Below is a small trained network, with its code and all its weights. Each question gives an input and a target symbol and asks what happens when units are switched off, that is, made to give their printed mean instead of their output.

import numpy as np


def w(rows, s, z=0):
    codes = np.array(rows[::2]) - 128.0
    scale = np.full(codes.shape[1], s)
    scale[-1] = z or s
    return codes * scale


def norm(h):
    return h / np.sqrt((h * h).mean(-1, keepdims=True) + 1e-5)


def f(y):
    return y / 2 * (1 + np.tanh(0.7978845608 * (y + 0.044715 * y**3)))


def softmax(a):
    e = np.exp(a - a.max(-1, keepdims=True))
    return e / e.sum(-1, keepdims=True)


def log_softmax(a):
    a = a - a.max(-1, keepdims=True)
    return a - np.log(np.exp(a).sum(-1, keepdims=True))


def net(x, mask):
    ids = ['ΔΛαβεζηθμπφψω'.index(c) for c in x.split()]
    T = len(ids)
    res = E[ids] + P[:T]
    r = norm(res)
    for j in range(2):
        rows = slice(2 * j, 2 * j + 2)
        q, k, v = (r @ M[0][rows].T for M in (Q, K, V))
        z = softmax(np.where(np.tri(T) > 0, q @ k.T / 2**0.5, -1e9)) @ v
        o = O[0][rows]
        res = res + np.where(mask[j], z, o[:, -1]) @ o[:, :-1]
    y = f(norm(res) @ A[0][:, :-1].T + A[0][:, -1])
    res = res + np.where(mask[2:14], y, B[0][:, -1]) @ B[0][:, :-1]
    return log_softmax(norm(res)[-1] @ U[:, :-1].T + U[:, -1])


Q, K, V, O, A, B = {}, {}, {}, {}, {}, {}
E = w([
[65,120,145,154,197,117,207,208,74],'Δ',
[137,117,65,115,119,143,176,140,147],'Λ',
[73,115,105,80,168,160,66,165,131],'α',
[176,131,130,142,158,165,98,76,135],'β',
[108,217,4,145,107,121,4,130,179],'ε',
[71,115,68,78,119,159,166,95,106],'ζ',
[159,158,99,117,168,57,108,119,193],'η',
[124,122,136,62,99,88,97,106,92],'θ',
[70,180,130,180,152,115,106,77,216],'μ',
[145,123,158,101,84,102,127,123,127],'π',
[95,171,164,149,29,183,171,196,100],'φ',
[92,100,138,100,121,109,128,110,129],'ψ',
[157,214,119,162,124,64,146,100,84],'ω',
],0.028)
P = w([
[167,16,105,18,121,149,254,82,154],'0',
[121,55,169,50,98,161,193,74,73],'1',
[118,106,112,42,89,197,167,76,60],'2',
[114,157,92,43,96,201,137,76,78],'3',
[108,208,72,42,104,234,109,100,89],'4',
[98,182,84,8,95,215,118,91,116],'5',
],0.0059)
Q[0] = w([
[87,141,199,227,152,106,132,233,92],'H0',
[157,68,206,251,159,85,163,143,104],'H0',
[119,176,75,53,92,125,132,89,129],'H1',
[154,77,113,185,117,157,69,95,131],'H1',
],0.011)
K[0] = w([
[114,62,141,74,133,32,199,149,124],'H0',
[155,11,160,116,143,114,210,86,163],'H0',
[122,192,116,202,153,177,65,162,106],'H1',
[166,85,144,104,112,118,112,77,187],'H1',
],0.011)
V[0] = w([
[179,78,118,79,205,154,76,159,87],'H0',
[72,112,72,77,94,52,122,224,128],'H0',
[157,85,149,124,95,224,62,90,214],'H1',
[59,187,186,95,140,141,161,254,151],'H1',
],0.0094)
O[0] = w([
[186,2,98,6,178,150,129,194,84,189],'H0',
[102,55,10,164,93,17,70,162,199,80],'H0',
[159,140,131,49,111,235,66,117,237,232],'H1',
[40,60,143,245,111,171,46,213,21,3],'H1',
],0.0087,0.006)
A[0] = w([
[199,30,98,120,146,192,122,226,169,109],'N0',
[172,131,129,157,135,80,178,149,8,62],'N1',
[150,122,130,190,251,68,122,147,208,81],'N2',
[149,111,190,117,115,105,188,117,143,93],'N3',
[107,236,195,138,65,137,127,122,190,42],'N4',
[111,46,169,102,86,134,117,189,165,48],'N5',
[96,51,205,156,173,85,180,157,174,25],'N6',
[186,112,117,172,25,158,176,189,145,108],'N7',
[192,147,101,140,54,61,150,132,133,58],'N8',
[86,50,134,135,165,105,126,113,183,28],'N9',
[160,160,155,173,149,56,220,93,100,2],'N10',
[229,114,133,90,230,169,139,65,161,161],'N11',
],0.011,0.0066)
B[0] = w([
[27,200,148,54,182,160,82,158,129,168],'N0',
[91,137,99,131,235,71,161,98,120,150],'N1',
[86,91,151,183,172,158,64,129,98,135],'N2',
[124,157,194,142,76,112,109,97,173,140],'N3',
[21,135,80,181,161,182,105,85,140,155],'N4',
[34,220,162,136,90,85,108,113,133,141],'N5',
[72,3,131,97,130,131,156,83,157,127],'N6',
[88,154,156,201,99,90,152,176,107,131],'N7',
[162,164,167,165,116,97,169,174,161,143],'N8',
[51,107,175,51,141,162,118,72,184,131],'N9',
[107,194,52,74,129,5,138,104,115,140],'N10',
[175,121,188,164,120,190,144,167,91,252],'N11',
],0.012)
U = w([
[115,36,125,164,181,105,159,124,76,253],'Δ',
[114,143,127,120,132,119,230,233,218,57],'Λ',
[79,122,158,33,187,132,43,202,116,50],'α',
[190,137,196,93,112,176,144,117,79,254],'β',
[170,171,61,132,83,118,85,121,186,145],'ε',
[127,26,49,118,115,163,210,66,133,59],'ζ',
[171,77,206,178,187,59,103,178,220,137],'η',
[207,84,159,57,42,36,103,172,83,136],'θ',
[35,172,174,194,184,173,161,42,198,24],'μ',
[139,159,228,159,29,55,139,138,195,108],'π',
[111,120,187,198,2,149,80,176,75,171],'φ',
[64,44,207,101,97,87,169,63,225,112],'ψ',
[128,231,147,114,156,30,192,83,117,102],'ω',
],0.0087,0.0055)

Each question gives the input, a string of symbols that net reads in full, and the target symbol t.
The units are the heads (2 rows each of Q, K, V and O) and the neurons (one row each of A and B). Each row of codes is followed by its name. A weight is (code - 128) times the scale printed after its matrix; where a second scale follows, it is the last column's (O, A, B and U).
mask holds one flag per unit, heads first, then neurons. A switched-off unit (its flag False) gives its mean, the last column of its rows in O or B, instead of its output. The means were averaged over made-up inputs and are rounded, as every weight is.
A unit's drop is (log p(t) with every unit on - log p(t) with that unit switched off) / (log p(t) with every unit on - log p(t) with every unit switched off).
The circuit of an input: a set's keep is (log p(t) with only the set's units on - log p(t) with every unit switched off) / (log p(t) with every unit on - log p(t) with every unit switched off). Starting from the 12 units with the biggest drops (on a tie, the unit counted first), units are removed one at a time, each time the one whose removal leaves the highest keep (on an exact tie, the one counted first), for as long as the keep stays at least 0.8.
circuit, biggest first: the units of the circuit, biggest drop first
unit that matters most: the unit with the biggest drop
k most important neurons: the k neurons with the biggest drops, biggest first
which heads matter: for each layer, one digit per head in row order, 1 if its drop is at least 0.15 and else 0, layers parted by /
drop when u is switched off: that unit's drop, to one decimal
input ω θ ζ ψ Λ, target ω: circuit, biggest first -> [H1; N10]
input ε θ Λ φ ζ, target ζ: unit that matters most -> N0
input ψ ψ α π, target α: which heads matter -> 10
input θ η θ, target θ: circuit, biggest first -> [H0; H1]
input ω β β α Λ, target α: which heads matter -> 10
input μ π θ φ ψ, target φ: which heads matter -> 01
input θ μ ψ π, target μ: circuit, biggest first -> [H0; N4]
input ω β β ε ζ, target ζ: circuit, biggest first -> [H0; N0]
input η η η α η, target α: which heads matter -> 10
input Δ ψ ψ, target Δ: which heads matter -> 01
input β Δ ψ ω ζ, target ω: circuit, biggest first -> [H1; H0; N10]
input ζ β ε π η, target η: circuit, biggest first -> [H0; N2; N0]
input α β θ ψ Δ η, target Δ: which heads matter -> 01
input Λ φ η π, target φ: circuit, biggest first -> [H1]
input ε β θ, target θ: circuit, biggest first -> [H0; N0]
input Δ φ μ ψ, target μ: which heads matter -> 10
input ω η β ψ Δ ψ, target Δ: which heads matter -> 01
input ζ β ε ψ, target ψ: 2 most important neurons -> [N9; N0]
input η φ α μ μ ζ, target μ: 2 most important neurons -> [N4; N11]
input β α β Λ η, target β: most important neuron -> [N11]
input Δ ε η Λ, target Λ: drop when N0 is switched off -> 0.1
input ζ ψ π ω π, target ω: drop when H1 is switched off -> 1.1
input β α η η, target α: drop when H0 is switched off -> 0.6
